Below are the code and all the weights of a small trained network. Each question names an input and a class and asks about switching units off, where a switched-off unit gives its printed mean instead of its output.

import numpy as np


def w(rows, s, z=0):
    codes = np.array(rows[::2]) - 128.0
    scale = np.full(codes.shape[1], s)
    scale[-1] = z or s
    return codes * scale


def f(y):
    return y / 2 * (1 + np.tanh(0.7978845608 * (y + 0.044715 * y**3)))


def log_softmax(a):
    a = a - a.max(-1, keepdims=True)
    return a - np.log(np.exp(a).sum(-1, keepdims=True))


def net(x, mask):
    res = np.array(x, float).reshape(1, 3) / 4 @ E
    y = f(res @ A[0][:, :-1].T + A[0][:, -1])
    res = res + np.where(mask, y, B[0][:, -1]) @ B[0][:, :-1]
    return log_softmax(res[-1] @ U[:, :-1].T + U[:, -1])


A, B = {}, {}
E = w([
[148,127,147,41,83,188,150],'x0',
[129,108,88,178,38,160,94],'x1',
[94,185,102,120,123,139,255],'x2',
],0.015)
A[0] = w([
[40,115,71,171,150,123,144,187],'n1',
[76,148,122,147,140,188,220,147],'n2',
[186,78,95,97,50,197,128,191],'n3',
[171,100,103,78,81,145,88,233],'n4',
[128,135,93,141,103,88,109,152],'n5',
[184,69,165,135,166,84,60,158],'n6',
[173,82,153,105,161,114,84,147],'n7',
[116,125,134,178,107,117,123,172],'n8',
[140,102,102,163,143,100,84,183],'n9',
[93,146,90,194,114,92,108,158],'n10',
[119,208,178,90,222,107,195,252],'n11',
[159,89,150,130,125,108,90,106],'n12',
[174,81,161,64,97,175,83,177],'n13',
[90,108,109,255,141,65,148,184],'n14',
[125,132,117,86,58,208,105,164],'n15',
[137,97,129,191,168,127,90,77],'n16',
],0.012,0.0034)
B[0] = w([
[28,66,182,75,2,65,122,177],'n1',
[121,150,30,71,89,70,169,213],'n2',
[93,94,122,236,70,202,154,218],'n3',
[131,65,155,216,182,206,157,197],'n4',
[150,92,164,122,63,117,74,149],'n5',
[174,166,83,169,198,107,123,223],'n6',
[201,164,93,219,228,110,178,193],'n7',
[126,65,147,140,44,74,50,155],'n8',
[210,118,96,109,149,142,15,182],'n9',
[149,70,192,59,32,35,72,180],'n10',
[81,227,185,86,116,96,185,248],'n11',
[187,167,129,135,148,147,134,173],'n12',
[95,158,216,184,199,206,127,214],'n13',
[123,84,159,52,72,79,50,221],'n14',
[131,57,136,118,121,171,204,208],'n15',
[189,143,115,130,100,154,87,178],'n16',
],0.0077,0.017)
U = w([
[54,248,130,60,158,131,172,231],'0',
[175,192,84,137,248,121,115,112],'1',
[202,108,104,128,160,152,68,2],'2',
[149,69,36,134,108,155,168,51],'3',
[92,65,156,83,127,102,53,110],'4',
[103,72,178,156,180,240,129,224],'5',
],0.011,0.0016)

Each question gives the input, the list of numbers given to net, and the class t.
The units are the neurons (one row each of A and B). Each row of codes is followed by its name. A weight is (code - 128) times the scale printed after its matrix; where a second scale follows, it is the last column's (A, B and U).
mask holds one flag per neuron, in row order. A switched-off neuron (its flag False) gives its mean, the last column of its row in B, instead of its output. The means were averaged over made-up inputs and are rounded, as every weight is.
A unit's drop is (log p(t) with every unit on - log p(t) with that unit switched off) / (log p(t) with every unit on - log p(t) with every unit switched off).
The circuit of an input: a set's keep is (log p(t) with only the set's units on - log p(t) with every unit switched off) / (log p(t) with every unit on - log p(t) with every unit switched off). Starting from the 12 units with the biggest drops (on a tie, the unit counted first), units are removed one at a time, each time the one whose removal leaves the highest keep (on an exact tie, the one counted first), for as long as the keep stays at least 0.8.
units of the circuit, in order: the units of the circuit, biggest drop first
most important unit: the unit with the biggest drop
k most important neurons: the k neurons with the biggest drops, biggest first
drop of u: that unit's drop, to one decimal
input [-1,1,2], class 4: most important unit : n11
input [-1,0,0], class 4: units of the circuit, in order : n7; n3
input [-4,0,-3], class 2: units of the circuit, in order : n11; n9
input [3,-3,-8], class 1: 2 most important neurons : n6; n7
input [2,-2,-3], class 1: 3 most important neurons : n3; n1; n15
input [6,-8,-4], class 1: 2 most important neurons : n7; n1
input [-1,-3,-1], class 1: 2 most important neurons : n1; n2
input [7,-5,-8], class 5: 2 most important neurons : n13; n4
input [-5,-5,-6], class 1: 2 most important neurons : n6; n7
input [1,2,-1], class 5: drop of n2 : 0.2
input [1,-4,-2], class 1: drop of n2 : 0.1
input [7,-2,1], class 5: drop of n3 : 0.1
